cols: J F A B X D
vidi: [ 3.57  4.09  0.45 -0.49 -3.00  3.81]
Vel: [ 3.57 -2.54  2.55 -1.99 -1.61 -0.31]
sugof: [ 8.50 -0.88  1.50  5.52 -1.61 -0.31]
Mak: [3.60 0.78 3.60 1.01 3.60 7.92]
Zako: [-3.82 -0.88  3.60 -3.50 -1.61  1.75]
suvap: [1.11 4.09 1.50 2.51 1.16 3.81]
nebi: [-3.00 -3.00 -2.69 -0.49 -3.00 -3.00]
howmany Mak: [3.59]
0
howmany nebi: [-3.00]
4

cols: P U L C S T
Falu: [ 1.63 -0.32  3.94 -0.84 -6.65 -1.12]
gel: [ 2.49  2.45 -6.05 -1.57 -5.81  0.08]
topip: [-0.41  2.69 -1.57 -3.90 -5.00 -1.67]
tigaz: [-0.79 -1.92 -5.85 -0.18 -2.72  0.27]
Nako: [-1.11  2.82 -9.19  4.31  2.62  4.89]
lizu: [ 1.02  0.81  1.43 -1.56 -6.50  0.07]
common topip gel: 
[-1.57]
down: [ 2.45  2.69 -1.92  2.82  0.81]
U
down: [1.63 2.49]
P

cols: N Q E Z R K H V
dat: [ 0.77 -4.39 -1.71  4.32 -1.61 -0.24 -1.27  4.92]
gek: [-3.25  3.55 -2.26 -1.18 -0.17 -2.60  0.37 -3.74]
Dur: [ 5.52 -3.40  3.16 -0.23 -3.58  3.01 -1.93 -5.99]
tumiz: [ 3.63 -7.45  0.39  4.84  4.31 -1.26 -1.03  4.99]
gidem: [-8.35  6.50 -1.83 -0.36 -3.09 -2.72  1.68  1.25]
korot: [-3.36  0.78  0.78 -7.38  5.15 -3.28 -3.36  0.78]
ratag: [-0.39  2.60  0.16  0.48 -2.82  4.31  6.54  3.70]
Bedi: [-4.45  2.24 -4.40 -2.19 -7.14 -1.27  1.54  1.94]
likit: [ 3.37  3.86 -0.10  2.08 -2.31  5.36  5.99  2.53]
common ratag tumiz: 
[4.31]
howmany korot: [0.78]
3

cols: M G W Y
panun: [-2.73 -4.05 -4.31 -5.98]
pez: [ 6.55  6.12 -8.70 -4.06]
Sevil: [-2.50  6.25 -8.18 -5.39]
radip: [-4.06 -4.08 -2.78 -3.64]
common pez radip: 
[-4.06]
down: [ 6.25 -4.08]
G
down: [-5.98 -4.06 -5.39]
Y

cols: misud zelos nuru reb zer
buf: [0.28 0.08 0.38 0.12 0.08]
zum: [-3.69  5.70  1.21 -3.71  5.70]
Zaru: [-0.34 -3.72 -3.72 -3.72 -3.72]
Derot: [-6.78  6.39 -6.78  6.39  6.39]
zuki: [-0.05 -0.16 -0.13 -6.77 -0.16]
Sazak: [ 4.15 -4.44  0.17 -5.27 -4.44]
Fal: [-0.08 -0.14 -0.02  0.05  0.04]
Duvop: [ 7.45 -6.67  8.96 -5.58 -6.67]
down: [ 0.12 -3.71 -3.72  6.39]
reb
howmany Derot: [6.39]
3
down: [-3.72 -6.78 -0.13]
nuru
down: [-6.78 -0.05  4.15 -0.08  7.45]
misud
howmany Zaru: [-3.72]
4
find: [-0.34 -3.72 -3.72 -3.72 -3.72]
Zaru
howmany Derot: [-6.78]
2

cols: mes sif bik Zet
nibag: [ 2.75  0.78 -0.13  2.75]
pidef: [ 3.79 -3.20  3.98 -2.29]
Befo: [-4.91  2.00  3.08 -2.99]
bemo: [-1.36 -3.20 -2.28 -2.29]
Kilab: [-7.52 -7.52  3.10 -7.52]
tak: [-2.29  0.97 -3.98 -1.11]
pem: [ 5.01  3.43 -5.98  3.41]
down: [-1.36 -7.52 -2.29]
mes
common bemo tak: 
[-2.29]
howmany Kilab: [-7.51]
0
down: [ 2.00 -3.20 -7.52  0.97  3.43]
sif

cols: vimur vin dipi zif savo
pimit: [-2.85 -3.32  4.56 -3.27  1.03]
Nug: [ 2.02  0.40  0.60 -3.75 -4.15]
gar: [-1.95  2.44 -4.16  6.87  4.71]
vuza: [-4.16  1.75 -3.32  3.90  8.22]
common gar vuza: 
[-4.16]
down: [-4.15  4.71  8.22]
savo
common pimit vuza: 
[-3.32]
down: [2.44 1.75]
vin

